Below is a small trained network, with its code and all its weights. Each question gives an input and a target symbol and asks what happens when units are switched off, that is, made to give their printed mean instead of their output.

import numpy as np


def w(rows, s, z=0):
    codes = np.array(rows[::2]) - 128.0
    scale = np.full(codes.shape[1], s)
    scale[-1] = z or s
    return codes * scale


def f(y):
    return y / 2 * (1 + np.tanh(0.7978845608 * (y + 0.044715 * y**3)))


def softmax(a):
    e = np.exp(a - a.max(-1, keepdims=True))
    return e / e.sum(-1, keepdims=True)


def log_softmax(a):
    a = a - a.max(-1, keepdims=True)
    return a - np.log(np.exp(a).sum(-1, keepdims=True))


def net(x, mask):
    ids = ['ΞΣΦβδηθμτψω'.index(c) for c in x.split()]
    T = len(ids)
    res = E[ids] + P[:T]
    u = 0
    for l in range(2):
        r = res
        for j in range(2):
            rows = slice(2 * j, 2 * j + 2)
            q, k, v = (r @ M[l][rows].T for M in (Q, K, V))
            z = softmax(np.where(np.tri(T) > 0, q @ k.T / 2**0.5, -1e9)) @ v
            o = O[l][rows]
            res = res + np.where(mask[u + j], z, o[:, -1]) @ o[:, :-1]
        u += 2
        y = f(res @ A[l][:, :-1].T + A[l][:, -1])
        res = res + np.where(mask[u : u + 16], y, B[l][:, -1]) @ B[l][:, :-1]
        u += 16
    return log_softmax(res[-1] @ U[:, :-1].T + U[:, -1])


Q, K, V, O, A, B = {}, {}, {}, {}, {}, {}
E = w([
[151,90,143],'Ξ',
[104,130,156],'Σ',
[146,108,141],'Φ',
[165,107,133],'β',
[201,124,113],'δ',
[199,163,105],'η',
[181,148,117],'θ',
[143,239,105],'μ',
[220,108,124],'τ',
[228,5,29],'ψ',
[210,113,130],'ω',
],0.012)
P = w([
[192,119,88],'0',
[199,61,255],'1',
[150,51,30],'2',
[255,77,197],'3',
[139,55,25],'4',
[221,96,205],'5',
[100,67,43],'6',
[233,124,204],'7',
[71,69,60],'8',
[162,160,237],'9',
[62,90,70],'10',
[182,181,232],'11',
[27,80,95],'12',
],0.0099)
Q[0] = w([
[77,104,106],'0.h1',
[153,102,113],'0.h1',
[98,130,4],'0.h2',
[173,97,117],'0.h2',
],0.015)
K[0] = w([
[3,251,48],'0.h1',
[199,194,133],'0.h1',
[67,203,104],'0.h2',
[2,162,140],'0.h2',
],0.007)
V[0] = w([
[105,115,169],'0.h1',
[255,29,134],'0.h1',
[26,109,132],'0.h2',
[237,65,139],'0.h2',
],0.0084)
O[0] = w([
[153,52,168,111],'0.h1',
[2,174,222,255],'0.h1',
[140,135,176,53],'0.h2',
[85,223,187,212],'0.h2',
],0.0073,0.011)
A[0] = w([
[104,72,147,61],'0.n1',
[149,166,211,182],'0.n2',
[156,129,92,106],'0.n3',
[115,136,83,176],'0.n4',
[135,138,9,199],'0.n5',
[88,66,133,77],'0.n6',
[96,129,37,43],'0.n7',
[85,117,126,13],'0.n8',
[104,80,112,2],'0.n9',
[160,166,143,99],'0.n10',
[104,194,129,202],'0.n11',
[139,73,116,141],'0.n12',
[178,124,109,81],'0.n13',
[115,151,151,207],'0.n14',
[117,129,95,207],'0.n15',
[165,113,137,130],'0.n16',
],0.016,0.0062)
B[0] = w([
[183,108,88,124],'0.n1',
[198,109,129,248],'0.n2',
[39,190,121,125],'0.n3',
[74,123,76,143],'0.n4',
[34,164,131,158],'0.n5',
[158,127,139,127],'0.n6',
[81,216,254,139],'0.n7',
[109,208,134,124],'0.n8',
[86,236,144,124],'0.n9',
[97,81,166,150],'0.n10',
[182,62,104,248],'0.n11',
[106,137,175,126],'0.n12',
[115,124,97,123],'0.n13',
[155,118,74,209],'0.n14',
[135,87,90,144],'0.n15',
[62,166,202,120],'0.n16',
],0.0089,0.017)
Q[1] = w([
[186,212,112],'1.h1',
[151,2,55],'1.h1',
[162,29,69],'1.h2',
[115,188,25],'1.h2',
],0.0078)
K[1] = w([
[26,208,254],'1.h1',
[183,102,159],'1.h1',
[84,96,18],'1.h2',
[92,194,150],'1.h2',
],0.0078)
V[1] = w([
[137,76,169],'1.h1',
[179,228,142],'1.h1',
[66,213,36],'1.h2',
[253,225,203],'1.h2',
],0.0055)
O[1] = w([
[107,100,159,253],'1.h1',
[82,97,66,172],'1.h1',
[184,102,30,146],'1.h2',
[47,2,105,45],'1.h2',
],0.0072,0.0037)
A[1] = w([
[163,31,123,37],'1.n1',
[202,134,246,25],'1.n2',
[165,190,129,17],'1.n3',
[163,74,106,54],'1.n4',
[41,87,176,34],'1.n5',
[88,137,185,2],'1.n6',
[75,84,116,114],'1.n7',
[87,117,254,91],'1.n8',
[106,13,23,77],'1.n9',
[92,86,67,175],'1.n10',
[70,204,9,88],'1.n11',
[157,150,161,72],'1.n12',
[105,80,146,65],'1.n13',
[107,194,95,126],'1.n14',
[30,222,169,42],'1.n15',
[129,38,47,57],'1.n16',
],0.0097,0.005)
B[1] = w([
[80,192,161,194],'1.n1',
[81,108,100,246],'1.n2',
[69,101,126,125],'1.n3',
[108,169,130,165],'1.n4',
[157,109,111,131],'1.n5',
[139,134,102,122],'1.n6',
[108,139,92,136],'1.n7',
[175,181,101,148],'1.n8',
[116,253,122,157],'1.n9',
[160,146,65,164],'1.n10',
[110,93,178,203],'1.n11',
[113,97,99,144],'1.n12',
[101,155,120,125],'1.n13',
[129,100,114,152],'1.n14',
[180,114,124,151],'1.n15',
[127,223,146,142],'1.n16',
],0.011,0.012)
U = w([
[105,105,247,254],'Ξ',
[214,77,169,227],'Σ',
[125,117,166,23],'Φ',
[122,126,170,32],'β',
[107,154,191,38],'δ',
[132,151,149,55],'η',
[124,149,151,75],'θ',
[36,104,128,208],'μ',
[108,140,157,106],'τ',
[152,102,111,53],'ψ',
[115,138,151,116],'ω',
],0.016,0.005)

Each question gives the input, a string of symbols that net reads in full, and the target symbol t.
The units are the heads (2 rows each of Q, K, V and O) and the neurons (one row each of A and B). Each row of codes is followed by its name. A weight is (code - 128) times the scale printed after its matrix; where a second scale follows, it is the last column's (O, A, B and U).
mask holds one flag per unit, layer by layer, with each layer's heads first. A switched-off unit (its flag False) gives its mean, the last column of its rows in O or B, instead of its output. The means were averaged over made-up inputs and are rounded, as every weight is.
A unit's drop is (log p(t) with every unit on - log p(t) with that unit switched off) / (log p(t) with every unit on - log p(t) with every unit switched off).
The circuit of an input: a set's keep is (log p(t) with only the set's units on - log p(t) with every unit switched off) / (log p(t) with every unit on - log p(t) with every unit switched off). Starting from the 12 units with the biggest drops (on a tie, the unit counted first), units are removed one at a time, each time the one whose removal leaves the highest keep (on an exact tie, the one counted first), for as long as the keep stays at least 0.8.
units of the circuit, in order: the units of the circuit, biggest drop first
top k neurons: the k neurons with the biggest drops, biggest first
k most important neurons of layer l: the k neurons of layer l with the biggest drops, biggest first
drop when u is switched off: that unit's drop, to one decimal
input μ μ μ, target μ: top 2 neurons	1.n11, 0.n5
input μ μ θ, target μ: 3 most important neurons of layer 0	0.n11, 0.n5, 0.n2
input μ ψ Σ θ β θ Φ μ η η μ θ, target Σ: 4 most important neurons of layer 0	0.n14, 0.n2, 0.n11, 0.n15
input μ Ξ Σ η μ ω, target Ξ: units of the circuit, in order	0.h1
input η μ τ, target μ: top 3 neurons	0.n11, 0.n2, 0.n14
input μ η η τ, target Ξ: top 2 neurons	1.n1, 0.n11
input θ μ η, target μ: 2 most important neurons of layer 1	1.n11, 1.n8
input Φ Σ μ η, target Ξ: 2 most important neurons of layer 0	0.n10, 0.n7
input μ ω μ β, target Ξ: 2 most important neurons of layer 0	0.n7, 0.n2
input θ ω η δ, target Ξ: 3 most important neurons of layer 1	1.n1, 1.n10, 1.n2
input μ Σ Ξ θ, target Ξ: units of the circuit, in order	1.h2, 0.h1
input μ η Σ μ δ, target μ: 3 most important neurons of layer 0	0.n11, 0.n2, 0.n14
input Σ η μ Φ μ μ μ Ξ η η, target Σ: 2 most important neurons of layer 1	1.n9, 1.n11
input δ μ μ β, target Ξ: top 2 neurons	1.n1, 1.n10
input β η θ μ τ Σ θ η η δ η β, target Σ: 2 most important neurons of layer 1	1.n9, 1.n11
input τ δ Σ δ μ μ μ Ξ τ μ δ μ ψ, target ψ: top 2 neurons	1.n15, 0.n7
input Σ η μ μ δ, target μ: top neuron	0.n11
input η μ μ δ, target Ξ: top 3 neurons	1.n1, 1.n10, 0.n7
input τ δ δ η, target Ξ: top 3 neurons	1.n1, 1.n10, 0.n10
input ω Φ δ μ, target Ξ: units of the circuit, in order	1.h2
input μ β μ Σ δ ω, target Ξ: units of the circuit, in order	1.h2, 0.h1
input Φ Σ Ξ η Σ Σ Σ θ Ξ Ξ, target Σ: 3 most important neurons of layer 0	0.n7, 0.n2, 0.n15
input μ μ η, target μ: 2 most important neurons of layer 0	0.n5, 0.n11
input τ β μ θ, target Ξ: drop when 1.n10 is switched off	0.3
input Ξ Ξ μ μ δ δ τ Φ μ μ β Φ, target Σ: drop when 0.n15 is switched off	0.2
input η μ θ ω ψ θ β τ, target Ξ: drop when 1.n10 is switched off	0.3
